Below are the code and all the weights of a small trained network. Each question names an input and a class and asks about switching units off, where a switched-off unit gives its printed mean instead of its output.

import numpy as np


def w(rows, s, z=0):
    codes = np.array(rows[::2]) - 128.0
    scale = np.full(codes.shape[1], s)
    scale[-1] = z or s
    return codes * scale


def f(y):
    return y / 2 * (1 + np.tanh(0.7978845608 * (y + 0.044715 * y**3)))


def log_softmax(a):
    a = a - a.max(-1, keepdims=True)
    return a - np.log(np.exp(a).sum(-1, keepdims=True))


def net(x, mask):
    res = np.array(x, float).reshape(1, 5) / 4 @ E
    y = f(res @ A[0][:, :-1].T + A[0][:, -1])
    res = res + np.where(mask, y, B[0][:, -1]) @ B[0][:, :-1]
    return log_softmax(res[-1] @ U[:, :-1].T + U[:, -1])


A, B = {}, {}
E = w([
[179,111,68,144,189,165,69],'x0',
[64,106,58,127,86,50,58],'x1',
[144,137,39,146,128,111,212],'x2',
[137,72,175,85,92,101,150],'x3',
[174,163,138,30,242,88,1],'x4',
],0.0082)
A[0] = w([
[93,115,76,60,174,159,155,24],'n0',
[137,130,102,78,94,115,113,35],'n1',
[157,170,211,117,103,57,34,213],'n2',
[248,78,150,178,33,231,119,87],'n3',
[107,147,203,162,82,200,157,161],'n4',
[216,210,163,164,161,183,103,243],'n5',
[180,192,82,84,161,115,149,129],'n6',
[98,41,112,188,89,98,186,254],'n7',
[66,135,145,255,165,94,143,134],'n8',
],0.0075,0.0023)
B[0] = w([
[102,154,195,17,127,165,135,126],'n0',
[158,198,117,114,211,113,71,126],'n1',
[88,43,49,135,251,157,139,215],'n2',
[176,197,178,207,97,139,186,204],'n3',
[69,67,206,194,108,132,173,224],'n4',
[131,3,168,149,100,224,194,202],'n5',
[173,45,97,109,167,108,136,161],'n6',
[141,178,118,133,57,152,6,253],'n7',
[125,52,111,219,76,224,129,176],'n8',
],0.0058,0.0075)
U = w([
[231,100,142,199,107,200,255,107],'0',
[159,35,40,180,43,171,46,96],'1',
[226,39,129,115,225,206,183,209],'2',
[166,158,15,118,236,74,34,3],'3',
],0.0079,0.0021)

Each question gives the input, the list of numbers given to net, and the class t.
The units are the neurons (one row each of A and B). Each row of codes is followed by its name. A weight is (code - 128) times the scale printed after its matrix; where a second scale follows, it is the last column's (A, B and U).
mask holds one flag per neuron, in row order. A switched-off neuron (its flag False) gives its mean, the last column of its row in B, instead of its output. The means were averaged over made-up inputs and are rounded, as every weight is.
A unit's drop is (log p(t) with every unit on - log p(t) with that unit switched off) / (log p(t) with every unit on - log p(t) with every unit switched off).
The circuit of an input: a set's keep is (log p(t) with only the set's units on - log p(t) with every unit switched off) / (log p(t) with every unit on - log p(t) with every unit switched off). Starting from all 9 units, units are removed one at a time, each time the one whose removal leaves the highest keep (on an exact tie, the one counted first), for as long as the keep stays at least 0.8.
units of the circuit, in order: the units of the circuit, biggest drop first
k most important neurons: the k neurons with the biggest drops, biggest first
drop of u: that unit's drop, to one decimal
input [-5,1,3,0,-4], class 1: 3 most important neurons : (n7 n3 n5)
input [1,3,-6,4,3], class 3: units of the circuit, in order : (n5 n4 n8)
input [6,0,5,-6,7], class 2: units of the circuit, in order : (n5)
input [4,4,-5,-1,2], class 3: units of the circuit, in order : (n4 n8 n2)
input [-7,2,-1,0,3], class 3: units of the circuit, in order : (n5 n4 n8)
input [7,0,-8,-5,2], class 2: units of the circuit, in order : (n5 n7)
input [-7,1,-4,-5,2], class 3: units of the circuit, in order : (n5 n4 n2)
input [-8,6,3,-5,3], class 3: units of the circuit, in order : (n5 n4)
input [-4,1,4,6,-7], class 1: 2 most important neurons : (n7 n5)
input [-2,1,-2,0,3], class 3: 4 most important neurons : (n4 n5 n8 n3)
input [8,0,1,-4,7], class 2: drop of n5 : 0.9
input [-6,4,5,7,4], class 3: drop of n4 : 0.1
input [-7,7,0,8,6], class 3: drop of n2 : 0.0
input [-3,6,2,5,4], class 3: drop of n5 : 0.1
